Below is a small trained network, with its code and all its weights. Each question gives an input and a class and asks what happens when units are switched off, that is, made to give their printed mean instead of their output.

import numpy as np


def w(rows, s, z=0):
    codes = np.array(rows[::2]) - 128.0
    scale = np.full(codes.shape[1], s)
    scale[-1] = z or s
    return codes * scale


def norm(h):
    return h / np.sqrt((h * h).mean(-1, keepdims=True) + 1e-5)


def f(y):
    return np.maximum(y, 0)


def log_softmax(a):
    a = a - a.max(-1, keepdims=True)
    return a - np.log(np.exp(a).sum(-1, keepdims=True))


def net(x, mask):
    res = np.array(x, float).reshape(1, 7) / 4 @ E
    u = 0
    for l in range(3):
        y = f(norm(res) @ A[l][:, :-1].T + A[l][:, -1])
        res = res + np.where(mask[u : u + 6], y, B[l][:, -1]) @ B[l][:, :-1]
        u += 6
    return log_softmax(norm(res)[-1] @ U[:, :-1].T + U[:, -1])


A, B = {}, {}
E = w([
[181,74,141,242,51,135,116,95,169],'x0',
[187,153,206,195,190,162,180,165,37],'x1',
[127,124,134,130,132,165,98,225,136],'x2',
[181,224,9,198,114,195,98,104,164],'x3',
[150,122,134,131,132,174,100,254,117],'x4',
[118,91,196,150,141,223,198,83,226],'x5',
[83,116,232,88,186,191,198,134,147],'x6',
],0.0036)
A[0] = w([
[143,151,116,211,126,84,128,185,67,76],'0.n1',
[109,158,79,28,146,72,122,192,79,2],'0.n2',
[135,114,88,117,148,90,129,84,126,62],'0.n3',
[145,187,12,190,136,189,120,152,116,28],'0.n4',
[132,132,69,132,112,75,123,40,128,32],'0.n5',
[112,138,66,135,121,86,114,32,112,25],'0.n6',
],0.011,0.0032)
B[0] = w([
[192,66,168,140,101,118,100,135,104,205],'0.n1',
[70,157,138,102,180,87,107,189,93,252],'0.n2',
[117,145,165,102,112,114,110,127,147,174],'0.n3',
[169,196,59,126,144,248,121,95,168,255],'0.n4',
[141,137,166,80,67,84,123,103,172,227],'0.n5',
[136,147,168,125,92,60,135,71,163,224],'0.n6',
],0.011,0.0068)
A[1] = w([
[159,75,87,190,109,95,132,151,68,36],'1.n1',
[43,126,79,42,171,69,122,207,65,90],'1.n2',
[108,30,24,128,59,116,132,158,173,101],'1.n3',
[122,158,57,146,110,28,167,50,114,29],'1.n4',
[76,80,220,134,181,172,246,69,115,5],'1.n5',
[63,90,57,181,107,99,109,141,171,49],'1.n6',
],0.011,0.0013)
B[1] = w([
[155,79,156,60,88,174,147,175,122,146],'1.n1',
[125,211,129,153,255,57,25,220,112,255],'1.n2',
[95,122,53,167,207,96,110,155,161,144],'1.n3',
[102,106,217,53,47,142,139,154,225,183],'1.n4',
[38,209,138,175,89,164,248,53,7,217],'1.n5',
[87,79,78,171,125,114,171,153,168,134],'1.n6',
],0.0087,0.0092)
A[2] = w([
[100,86,82,152,133,89,104,109,120,69],'2.n1',
[199,1,153,125,125,108,120,107,66,7],'2.n2',
[118,92,143,72,49,5,135,22,179,24],'2.n3',
[142,93,83,94,99,87,79,128,124,120],'2.n4',
[167,42,149,88,134,134,132,118,89,55],'2.n5',
[97,56,86,160,162,51,138,137,187,51],'2.n6',
],0.012,0.0016)
B[2] = w([
[123,85,140,103,180,153,133,118,148,133],'2.n1',
[154,6,167,118,88,153,152,208,82,152],'2.n2',
[100,112,212,63,61,53,127,70,220,252],'2.n3',
[112,156,163,97,131,129,180,60,124,156],'2.n4',
[189,88,102,168,101,72,93,137,59,143],'2.n5',
[107,35,41,154,147,106,129,113,150,145],'2.n6',
],0.011)
U = w([
[94,188,151,105,247,34,46,218,85,174],'0',
[223,191,38,138,126,251,95,92,180,167],'1',
[123,130,220,43,36,33,114,58,245,192],'2',
[81,14,49,166,167,91,145,119,185,5],'3',
[224,2,187,141,59,130,129,188,47,91],'4',
[42,170,170,177,111,149,250,67,36,120],'5',
],0.0083,0.0027)

Each question gives the input, the list of numbers given to net, and the class t.
The units are the neurons (one row each of A and B). Each row of codes is followed by its name. A weight is (code - 128) times the scale printed after its matrix; where a second scale follows, it is the last column's (A, B and U).
mask holds one flag per neuron, layer by layer. A switched-off neuron (its flag False) gives its mean, the last column of its row in B, instead of its output. The means were averaged over made-up inputs and are rounded, as every weight is.
A unit's drop is (log p(t) with every unit on - log p(t) with that unit switched off) / (log p(t) with every unit on - log p(t) with every unit switched off).
The circuit of an input: a set's keep is (log p(t) with only the set's units on - log p(t) with every unit switched off) / (log p(t) with every unit on - log p(t) with every unit switched off). Starting from the 12 units with the biggest drops (on a tie, the unit counted first), units are removed one at a time, each time the one whose removal leaves the highest keep (on an exact tie, the one counted first), for as long as the keep stays at least 0.8.
units of the circuit, in order: the units of the circuit, biggest drop first
most important unit: the unit with the biggest drop
top k neurons: the k neurons with the biggest drops, biggest first
top k neurons in layer l: the k neurons of layer l with the biggest drops, biggest first
drop of u: that unit's drop, to one decimal
input [-1,8,7,0,4,-1,-2], class 4: most important unit => 0.n1
input [1,-8,2,1,7,2,-8], class 1: units of the circuit, in order => (0.n4, 2.n3)
input [7,6,3,3,7,-1,-1], class 4: units of the circuit, in order => (0.n1, 2.n2)
input [-3,8,4,4,-6,-3,4], class 4: top 2 neurons in layer 0 => (0.n1, 0.n2)
input [-2,-7,4,-1,7,7,4], class 5: top 3 neurons => (0.n2, 0.n4, 1.n5)
input [0,8,-5,5,6,-6,4], class 4: top 2 neurons in layer 1 => (1.n2, 1.n5)
input [-3,6,-2,1,-6,-3,4], class 5: top 4 neurons => (0.n2, 0.n5, 1.n5, 0.n6)
input [1,5,-6,-4,8,1,5], class 5: top 2 neurons => (1.n5, 0.n2)
input [-8,-7,5,5,-5,6,8], class 5: top 2 neurons => (0.n2, 0.n4)
input [-4,7,8,8,1,-7,6], class 1: top 2 neurons => (0.n4, 1.n2)
input [-7,4,-1,-6,1,4,3], class 5: top 2 neurons => (1.n5, 0.n2)
input [7,-4,6,-1,7,-2,2], class 3: top 2 neurons => (1.n3, 2.n6)
input [0,5,0,-1,3,-4,-6], class 4: drop of 0.n1 => 1.1
input [-8,4,8,-8,8,4,1], class 0: drop of 1.n1 => 0.0
input [7,6,-7,-5,5,8,2], class 5: units of the circuit, in order => (1.n5)
input [8,-3,4,7,7,2,-2], class 1: drop of 0.n4 => 0.1
